Here is a tiny trained network, its code and every weight. The questions are about switching its units off for an input and a class, where a switched-off unit gives its printed mean instead of its output.

import numpy as np


def w(rows, s, z=0):
    codes = np.array(rows[::2]) - 128.0
    scale = np.full(codes.shape[1], s)
    scale[-1] = z or s
    return codes * scale


def norm(h):
    return h / np.sqrt((h * h).mean(-1, keepdims=True) + 1e-5)


def f(y):
    return y / 2 * (1 + np.tanh(0.7978845608 * (y + 0.044715 * y**3)))


def log_softmax(a):
    a = a - a.max(-1, keepdims=True)
    return a - np.log(np.exp(a).sum(-1, keepdims=True))


def net(x, mask):
    res = np.array(x, float).reshape(1, 4) / 4 @ E
    u = 0
    for l in range(2):
        y = f(norm(res) @ A[l][:, :-1].T + A[l][:, -1])
        res = res + np.where(mask[u : u + 15], y, B[l][:, -1]) @ B[l][:, :-1]
        u += 15
    return log_softmax(norm(res)[-1] @ U[:, :-1].T + U[:, -1])


A, B = {}, {}
E = w([
[140,200,92,187,61,81,139],'x0',
[136,123,155,141,133,112,132],'x1',
[115,218,174,110,253,163,108],'x2',
[68,73,74,217,129,142,87],'x3',
],0.0074)
A[0] = w([
[150,177,135,92,101,113,128,107],'L0N1',
[67,79,105,215,141,158,114,129],'L0N2',
[129,198,142,104,178,131,118,68],'L0N3',
[107,80,138,80,247,153,117,85],'L0N4',
[84,155,100,218,217,161,122,4],'L0N5',
[125,121,117,164,173,150,164,40],'L0N6',
[131,63,155,31,157,134,145,136],'L0N7',
[129,195,128,153,160,143,119,66],'L0N8',
[129,136,82,101,114,155,125,97],'L0N9',
[144,119,145,67,69,118,144,131],'L0N10',
[131,141,108,149,110,116,129,85],'L0N11',
[129,28,146,76,123,152,131,128],'L0N12',
[97,129,163,126,113,115,135,151],'L0N13',
[128,118,151,134,132,122,120,125],'L0N14',
[117,45,118,131,187,154,126,86],'L0N15',
],0.013,0.0045)
B[0] = w([
[88,100,170,174,122,128,174,179],'L0N1',
[155,72,73,185,132,127,177,247],'L0N2',
[120,109,80,125,155,123,206,222],'L0N3',
[154,74,139,171,20,192,152,254],'L0N4',
[138,187,192,129,161,131,2,216],'L0N5',
[118,136,134,131,133,143,113,130],'L0N6',
[223,182,70,129,156,99,63,253],'L0N7',
[118,144,108,119,168,86,150,188],'L0N8',
[147,119,168,126,128,79,112,126],'L0N9',
[125,134,190,144,93,132,74,203],'L0N10',
[150,142,128,132,91,152,103,140],'L0N11',
[132,160,160,106,236,78,107,239],'L0N12',
[121,122,92,113,93,110,112,138],'L0N13',
[108,124,94,101,101,114,120,131],'L0N14',
[27,89,184,104,131,100,155,200],'L0N15',
],0.02,0.0076)
A[1] = w([
[210,131,103,42,103,171,168,32],'L1N1',
[34,83,158,97,98,194,51,84],'L1N2',
[69,50,112,71,198,84,154,4],'L1N3',
[118,88,150,104,65,168,166,141],'L1N4',
[74,161,214,64,38,131,136,53],'L1N5',
[32,195,134,69,167,116,194,137],'L1N6',
[195,83,93,123,130,120,156,116],'L1N7',
[126,131,132,161,155,124,117,104],'L1N8',
[88,122,117,38,249,78,118,66],'L1N9',
[72,77,150,141,107,130,174,54],'L1N10',
[120,80,56,87,141,114,200,97],'L1N11',
[156,132,157,16,67,98,97,139],'L1N12',
[109,244,81,115,148,108,23,19],'L1N13',
[114,60,125,56,188,34,118,50],'L1N14',
[116,109,97,149,181,135,128,145],'L1N15',
],0.015,0.0035)
B[1] = w([
[36,131,182,136,174,152,169,175],'L1N1',
[184,119,136,78,89,164,132,166],'L1N2',
[99,49,119,66,164,105,174,201],'L1N3',
[116,155,138,123,167,107,111,186],'L1N4',
[87,110,156,71,71,78,171,164],'L1N5',
[255,120,87,125,161,138,199,195],'L1N6',
[72,125,105,124,110,150,137,228],'L1N7',
[114,161,112,67,128,129,125,171],'L1N8',
[113,138,136,172,33,169,144,248],'L1N9',
[138,182,94,131,139,143,95,185],'L1N10',
[160,146,164,137,128,124,77,219],'L1N11',
[131,203,126,141,139,111,145,172],'L1N12',
[100,149,149,142,200,84,40,253],'L1N13',
[133,111,96,109,177,123,109,216],'L1N14',
[131,152,154,81,97,107,152,195],'L1N15',
],0.03,0.007)
U = w([
[145,200,143,143,221,55,24,251],'0',
[107,187,175,94,41,41,179,72],'1',
[101,9,64,70,191,77,129,84],'2',
[95,110,35,212,47,134,99,127],'3',
[30,168,165,177,172,201,196,99],'4',
[249,154,114,113,182,121,222,149],'5',
[217,84,163,111,100,231,67,118],'6',
],0.016,0.0025)

Each question gives the input, the list of numbers given to net, and the class t.
The units are the neurons (one row each of A and B). Each row of codes is followed by its name. A weight is (code - 128) times the scale printed after its matrix; where a second scale follows, it is the last column's (A, B and U).
mask holds one flag per neuron, layer by layer. A switched-off neuron (its flag False) gives its mean, the last column of its row in B, instead of its output. The means were averaged over made-up inputs and are rounded, as every weight is.
A unit's drop is (log p(t) with every unit on - log p(t) with that unit switched off) / (log p(t) with every unit on - log p(t) with every unit switched off).
The circuit of an input: a set's keep is (log p(t) with only the set's units on - log p(t) with every unit switched off) / (log p(t) with every unit on - log p(t) with every unit switched off). Starting from the 12 units with the biggest drops (on a tie, the unit counted first), units are removed one at a time, each time the one whose removal leaves the highest keep (on an exact tie, the one counted first), for as long as the keep stays at least 0.8.
units of the circuit, in order: the units of the circuit, biggest drop first
unit that matters most: the unit with the biggest drop
k most important neurons: the k neurons with the biggest drops, biggest first
k most important neurons of layer l: the k neurons of layer l with the biggest drops, biggest first
drop of u: that unit's drop, to one decimal
input [8,-6,1,-7], class 5: units of the circuit, in order -> (L0N4; L1N6; L0N5)
input [6,-1,-6,1], class 3: unit that matters most -> L0N15
input [3,6,0,-2], class 1: units of the circuit, in order -> (L0N2; L1N5; L0N7)
input [-7,-4,2,-5], class 4: units of the circuit, in order -> (L1N1; L0N5)
input [-5,5,0,5], class 2: 3 most important neurons of layer 0 -> (L0N12; L0N15; L0N2)
input [6,-5,-2,0], class 1: 2 most important neurons -> (L0N7; L0N2)
input [1,5,8,-3], class 5: 4 most important neurons of layer 0 -> (L0N3; L0N8; L0N7; L0N2)
input [0,5,3,8], class 6: 2 most important neurons -> (L0N5; L0N7)
input [7,6,-4,1], class 3: 2 most important neurons -> (L0N5; L0N15)
input [2,3,-7,0], class 1: 3 most important neurons of layer 0 -> (L0N7; L0N2; L0N3)
input [1,8,0,3], class 3: 2 most important neurons of layer 0 -> (L0N2; L0N12)
input [-4,5,8,3], class 6: 2 most important neurons -> (L0N4; L0N5)
input [2,1,-8,-6], class 1: 2 most important neurons -> (L0N7; L1N5)
input [6,-3,0,3], class 3: units of the circuit, in order -> (L0N12)
input [-8,1,1,2], class 6: 3 most important neurons -> (L0N4; L0N3; L0N8)
input [0,-5,6,5], class 6: 3 most important neurons of layer 0 -> (L0N4; L0N7; L0N5)
input [0,-8,1,-5], class 4: 3 most important neurons -> (L0N5; L0N3; L0N15)
input [6,7,-5,0], class 1: 3 most important neurons -> (L0N2; L0N7; L0N3)
input [-1,-8,7,6], class 6: 3 most important neurons -> (L0N4; L0N5; L0N7)
input [-7,-6,2,8], class 6: units of the circuit, in order -> (L0N4)
input [-2,-2,-6,2], class 2: 2 most important neurons -> (L1N3; L1N14)
input [8,-7,2,-8], class 5: 2 most important neurons -> (L1N6; L0N4)
input [-3,7,5,8], class 6: 2 most important neurons -> (L0N5; L1N2)
input [-5,8,-1,3], class 2: 2 most important neurons of layer 0 -> (L0N12; L0N15)
input [7,-2,0,-4], class 1: 2 most important neurons of layer 0 -> (L0N12; L0N2)
input [4,4,-8,-5], class 1: drop of L1N5 -> 0.1
input [6,-5,7,-2], class 5: drop of L1N6 -> 0.4
input [5,2,-5,-6], class 1: most important neuron -> (L1N5)
